Here is a tiny trained network, its code and every weight. The questions are about switching its units off for an input and a class, where a switched-off unit gives its printed mean instead of its output.

import numpy as np


def w(rows, s, z=0):
    codes = np.array(rows[::2]) - 128.0
    scale = np.full(codes.shape[1], s)
    scale[-1] = z or s
    return codes * scale


def norm(h):
    return h / np.sqrt((h * h).mean(-1, keepdims=True) + 1e-5)


def f(y):
    return np.maximum(y, 0)


def log_softmax(a):
    a = a - a.max(-1, keepdims=True)
    return a - np.log(np.exp(a).sum(-1, keepdims=True))


def net(x, mask):
    res = np.array(x, float).reshape(1, 5) / 4 @ E
    u = 0
    for l in range(3):
        y = f(norm(res) @ A[l][:, :-1].T + A[l][:, -1])
        res = res + np.where(mask[u : u + 10], y, B[l][:, -1]) @ B[l][:, :-1]
        u += 10
    return log_softmax(norm(res)[-1] @ U[:, :-1].T + U[:, -1])


A, B = {}, {}
E = w([
[128,127,128,129,129,129,127],'x0',
[99,6,89,177,95,143,130],'x1',
[126,66,194,81,123,84,168],'x2',
[128,128,128,130,129,127,128],'x3',
[140,137,174,167,172,219,195],'x4',
],0.002)
A[0] = w([
[151,171,118,180,131,187,131,6],'0.n0',
[179,156,111,139,95,14,118,161],'0.n1',
[136,54,124,208,119,108,121,51],'0.n2',
[163,215,110,98,98,146,165,150],'0.n3',
[137,133,160,162,146,206,220,154],'0.n4',
[96,142,174,200,199,128,179,118],'0.n5',
[117,153,78,123,98,141,96,27],'0.n6',
[133,52,255,56,113,70,161,163],'0.n7',
[58,11,51,250,139,94,179,171],'0.n8',
[60,86,235,107,93,132,85,79],'0.n9',
],0.0025,0.0014)
B[0] = w([
[112,106,97,160,100,163,100,155],'0.n0',
[80,80,138,143,252,202,131,185],'0.n1',
[109,216,87,31,193,165,182,169],'0.n2',
[55,92,103,87,133,111,112,178],'0.n3',
[96,186,184,109,43,182,133,207],'0.n4',
[100,87,134,198,57,50,103,173],'0.n5',
[122,150,39,105,126,106,103,140],'0.n6',
[119,144,115,100,208,150,211,230],'0.n7',
[250,93,79,88,23,149,114,251],'0.n8',
[146,128,80,129,149,103,175,161],'0.n9',
],0.0024,0.003)
A[1] = w([
[164,148,5,193,64,228,27,106],'1.n0',
[219,184,144,124,111,156,196,153],'1.n1',
[69,248,42,215,126,195,16,169],'1.n2',
[42,168,182,79,180,122,130,88],'1.n3',
[106,115,28,96,179,60,113,254],'1.n4',
[46,244,151,170,218,99,99,212],'1.n5',
[59,17,154,133,36,142,111,219],'1.n6',
[108,154,161,78,156,72,224,185],'1.n7',
[111,195,167,116,189,65,146,171],'1.n8',
[189,178,151,172,106,189,204,177],'1.n9',
],0.0028,0.00085)
B[1] = w([
[153,192,216,213,145,109,73,254],'1.n0',
[80,133,85,132,77,131,113,181],'1.n1',
[149,40,100,36,47,120,224,241],'1.n2',
[197,144,148,225,142,135,52,185],'1.n3',
[202,173,152,133,210,61,137,208],'1.n4',
[140,15,104,11,98,124,253,211],'1.n5',
[157,238,111,95,127,149,184,206],'1.n6',
[73,149,113,137,136,118,33,203],'1.n7',
[114,50,152,201,149,173,59,187],'1.n8',
[66,24,170,113,69,143,148,202],'1.n9',
],0.0027,0.0033)
A[2] = w([
[136,111,85,86,38,200,201,218],'2.n0',
[108,57,151,32,128,129,195,111],'2.n1',
[162,107,80,62,156,106,149,1],'2.n2',
[178,156,79,143,130,73,3,99],'2.n3',
[53,136,208,226,145,94,100,111],'2.n4',
[39,154,214,195,127,218,159,114],'2.n5',
[242,64,95,99,125,122,191,144],'2.n6',
[103,92,170,150,135,159,198,118],'2.n7',
[149,95,70,70,165,46,167,194],'2.n8',
[168,189,156,77,122,133,134,179],'2.n9',
],0.004,0.0031)
B[2] = w([
[106,70,155,132,210,127,132,255],'2.n0',
[68,169,94,135,108,140,145,205],'2.n1',
[234,210,124,185,68,11,150,147],'2.n2',
[4,178,133,151,214,178,170,162],'2.n3',
[162,173,183,99,131,155,37,143],'2.n4',
[185,158,96,131,105,78,104,180],'2.n5',
[100,237,130,114,90,81,99,211],'2.n6',
[111,159,87,73,116,107,94,171],'2.n7',
[219,63,141,141,105,169,142,210],'2.n8',
[126,70,78,180,87,125,134,161],'2.n9',
],0.0044,0.0063)
U = w([
[251,154,73,113,90,38,182,246],'0',
[19,83,110,55,102,146,206,231],'1',
[201,36,178,95,255,114,85,44],'2',
[101,222,187,54,118,119,30,58],'3',
[59,235,75,206,186,135,105,22],'4',
[170,42,152,220,93,191,119,90],'5',
],0.0096,0.0011)

Each question gives the input, the list of numbers given to net, and the class t.
The units are the neurons (one row each of A and B). Each row of codes is followed by its name. A weight is (code - 128) times the scale printed after its matrix; where a second scale follows, it is the last column's (A, B and U).
mask holds one flag per neuron, layer by layer. A switched-off neuron (its flag False) gives its mean, the last column of its row in B, instead of its output. The means were averaged over made-up inputs and are rounded, as every weight is.
A unit's drop is (log p(t) with every unit on - log p(t) with that unit switched off) / (log p(t) with every unit on - log p(t) with every unit switched off).
The circuit of an input: a set's keep is (log p(t) with only the set's units on - log p(t) with every unit switched off) / (log p(t) with every unit on - log p(t) with every unit switched off). Starting from the 12 units with the biggest drops (on a tie, the unit counted first), units are removed one at a time, each time the one whose removal leaves the highest keep (on an exact tie, the one counted first), for as long as the keep stays at least 0.8.
units of the circuit, in order: the units of the circuit, biggest drop first
most important unit: the unit with the biggest drop
k most important neurons: the k neurons with the biggest drops, biggest first
top k neurons in layer l: the k neurons of layer l with the biggest drops, biggest first
input [-2,1,-6,5,-7], class 4: 4 most important neurons -> [2.n3; 1.n0; 0.n7; 1.n5]
input [-2,4,-2,-2,-2], class 4: most important unit -> 2.n3
input [4,4,0,-5,-2], class 4: units of the circuit, in order -> [1.n2; 1.n5]
input [2,0,2,8,-8], class 2: units of the circuit, in order -> [1.n2; 0.n1; 2.n6]
input [1,6,-1,2,-3], class 4: 2 most important neurons -> [2.n3; 1.n2]
input [0,3,-1,5,-7], class 4: units of the circuit, in order -> [2.n3; 1.n5]
input [-4,2,-2,-2,-4], class 4: units of the circuit, in order -> [2.n3; 1.n5]
input [5,8,1,-2,2], class 1: 2 most important neurons -> [2.n8; 2.n0]
input [6,8,4,3,0], class 0: units of the circuit, in order -> [2.n6; 2.n3; 1.n6]
input [0,1,1,1,8], class 1: units of the circuit, in order -> [1.n0; 2.n8]
input [5,4,-1,7,0], class 4: units of the circuit, in order -> [1.n2; 2.n8]
input [5,8,0,6,-4], class 4: 4 most important neurons -> [1.n2; 1.n5; 2.n3; 1.n0]
input [-1,7,1,8,-4], class 0: top 3 neurons in layer 1 -> [1.n7; 1.n3; 1.n8]
input [-6,-4,-8,1,-2], class 0: units of the circuit, in order -> [1.n2]
input [6,-8,0,8,-6], class 0: 4 most important neurons -> [1.n5; 1.n0; 2.n0; 2.n2]
input [-1,-1,-6,-4,3], class 1: 2 most important neurons -> [1.n2; 0.n8]
input [6,-5,7,0,2], class 3: 2 most important neurons -> [1.n2; 2.n0]
input [-5,-7,-5,3,0], class 0: 4 most important neurons -> [0.n4; 2.n2; 1.n5; 0.n3]
input [3,-2,8,6,-4], class 2: 2 most important neurons -> [0.n8; 1.n2]
input [-8,2,2,-5,7], class 1: most important unit -> 1.n0
input [-1,6,0,6,-5], class 4: 3 most important neurons -> [1.n2; 2.n3; 1.n5]
